Below are the code and all the weights of a small trained network. Each question names an input and a class and asks about switching units off, where a switched-off unit gives its printed mean instead of its output.

import numpy as np


def w(rows, s, z=0):
    codes = np.array(rows[::2]) - 128.0
    scale = np.full(codes.shape[1], s)
    scale[-1] = z or s
    return codes * scale


def norm(h):
    return h / np.sqrt((h * h).mean(-1, keepdims=True) + 1e-5)


def f(y):
    return np.maximum(y, 0)


def log_softmax(a):
    a = a - a.max(-1, keepdims=True)
    return a - np.log(np.exp(a).sum(-1, keepdims=True))


def net(x, mask):
    res = np.array(x, float).reshape(1, 2) / 4 @ E
    u = 0
    for l in range(2):
        y = f(norm(res) @ A[l][:, :-1].T + A[l][:, -1])
        res = res + np.where(mask[u : u + 13], y, B[l][:, -1]) @ B[l][:, :-1]
        u += 13
    return log_softmax(norm(res)[-1] @ U[:, :-1].T + U[:, -1])


A, B = {}, {}
E = w([
[209,136,251,6,118],'x0',
[106,26,110,35,178],'x1',
],0.002)
A[0] = w([
[40,127,177,175,58,135],'L0N0',
[182,81,130,87,148,95],'L0N1',
[4,129,130,110,196,85],'L0N2',
[146,163,74,188,78,97],'L0N3',
[198,107,108,99,231,225],'L0N4',
[115,101,46,188,109,169],'L0N5',
[113,152,83,103,80,87],'L0N6',
[129,161,156,36,61,86],'L0N7',
[124,174,120,206,135,185],'L0N8',
[173,98,159,102,89,250],'L0N9',
[175,80,135,106,75,31],'L0N10',
[133,228,29,146,164,198],'L0N11',
[75,154,47,66,124,146],'L0N12',
],0.004,0.0019)
B[0] = w([
[142,113,89,92,112,183],'L0N0',
[122,121,86,226,121,183],'L0N1',
[128,192,102,124,97,181],'L0N2',
[109,93,184,90,112,210],'L0N3',
[163,170,139,105,142,221],'L0N4',
[166,137,125,134,161,254],'L0N5',
[147,109,104,98,137,135],'L0N6',
[110,138,143,105,124,208],'L0N7',
[123,129,128,160,159,238],'L0N8',
[88,134,92,156,194,237],'L0N9',
[166,213,165,169,2,145],'L0N10',
[129,144,161,100,152,245],'L0N11',
[119,108,159,111,138,185],'L0N12',
],0.004,0.0028)
A[1] = w([
[129,213,119,161,115,128],'L1N0',
[112,154,173,57,115,145],'L1N1',
[175,189,132,180,25,127],'L1N2',
[3,140,75,185,14,176],'L1N3',
[176,92,143,11,122,145],'L1N4',
[84,38,87,112,154,173],'L1N5',
[51,82,34,151,143,89],'L1N6',
[56,77,67,187,114,147],'L1N7',
[114,133,104,184,176,43],'L1N8',
[247,155,69,254,105,143],'L1N9',
[180,182,142,127,59,212],'L1N10',
[109,175,136,152,215,120],'L1N11',
[108,111,151,83,251,7],'L1N12',
],0.0047,0.0012)
B[1] = w([
[145,39,123,141,81,210],'L1N0',
[152,193,83,144,142,197],'L1N1',
[55,28,96,128,97,184],'L1N2',
[166,108,123,3,157,172],'L1N3',
[73,185,172,213,143,207],'L1N4',
[35,16,179,242,15,195],'L1N5',
[155,218,160,89,143,215],'L1N6',
[213,201,242,108,163,197],'L1N7',
[117,178,152,150,185,195],'L1N8',
[85,80,150,95,73,210],'L1N9',
[74,84,132,129,190,191],'L1N10',
[158,162,78,87,135,253],'L1N11',
[136,43,97,100,67,232],'L1N12',
],0.0035,0.0036)
U = w([
[142,248,200,100,206,196],'0',
[25,53,163,148,57,190],'1',
[202,124,7,60,120,169],'2',
[165,169,84,206,88,4],'3',
[177,165,90,204,85,3],'4',
],0.011,0.0069)

Each question gives the input, the list of numbers given to net, and the class t.
The units are the neurons (one row each of A and B). Each row of codes is followed by its name. A weight is (code - 128) times the scale printed after its matrix; where a second scale follows, it is the last column's (A, B and U).
mask holds one flag per neuron, layer by layer. A switched-off neuron (its flag False) gives its mean, the last column of its row in B, instead of its output. The means were averaged over made-up inputs and are rounded, as every weight is.
A unit's drop is (log p(t) with every unit on - log p(t) with that unit switched off) / (log p(t) with every unit on - log p(t) with every unit switched off).
The circuit of an input: a set's keep is (log p(t) with only the set's units on - log p(t) with every unit switched off) / (log p(t) with every unit on - log p(t) with every unit switched off). Starting from the 12 units with the biggest drops (on a tie, the unit counted first), units are removed one at a time, each time the one whose removal leaves the highest keep (on an exact tie, the one counted first), for as long as the keep stays at least 0.8.
circuit, biggest first: the units of the circuit, biggest drop first
most important unit: the unit with the biggest drop
top k neurons: the k neurons with the biggest drops, biggest first
top k neurons in layer l: the k neurons of layer l with the biggest drops, biggest first
drop when u is switched off: that unit's drop, to one decimal
input [-6,-8], class 1: circuit, biggest first	L1N9; L1N2
input [1,3], class 2: top 2 neurons in layer 0	L0N4; L0N3
input [-7,6], class 0: circuit, biggest first	L1N6; L1N7
input [-8,-7], class 0: circuit, biggest first	L1N7; L1N3; L0N3
input [-5,5], class 0: circuit, biggest first	L1N7
input [-2,-3], class 2: top 2 neurons	L0N11; L1N5
input [0,1], class 2: top 2 neurons	L0N4; L1N5
input [-3,0], class 2: top 2 neurons in layer 1	L1N12; L1N11
input [-2,3], class 2: top 2 neurons	L0N2; L0N3
input [4,-5], class 1: top 2 neurons	L0N11; L1N2
input [6,-8], class 1: top 2 neurons	L1N2; L0N11
input [1,-3], class 2: top 3 neurons in layer 1	L1N5; L1N4; L1N7
input [-2,-1], class 2: top 2 neurons in layer 0	L0N11; L0N5
input [-4,1], class 0: most important unit	L0N4
input [3,-4], class 1: drop when L1N7 is switched off	0.2
input [1,-1], class 2: drop when L1N3 is switched off	0.0
input [-2,-2], class 2: drop when L1N5 is switched off	0.1
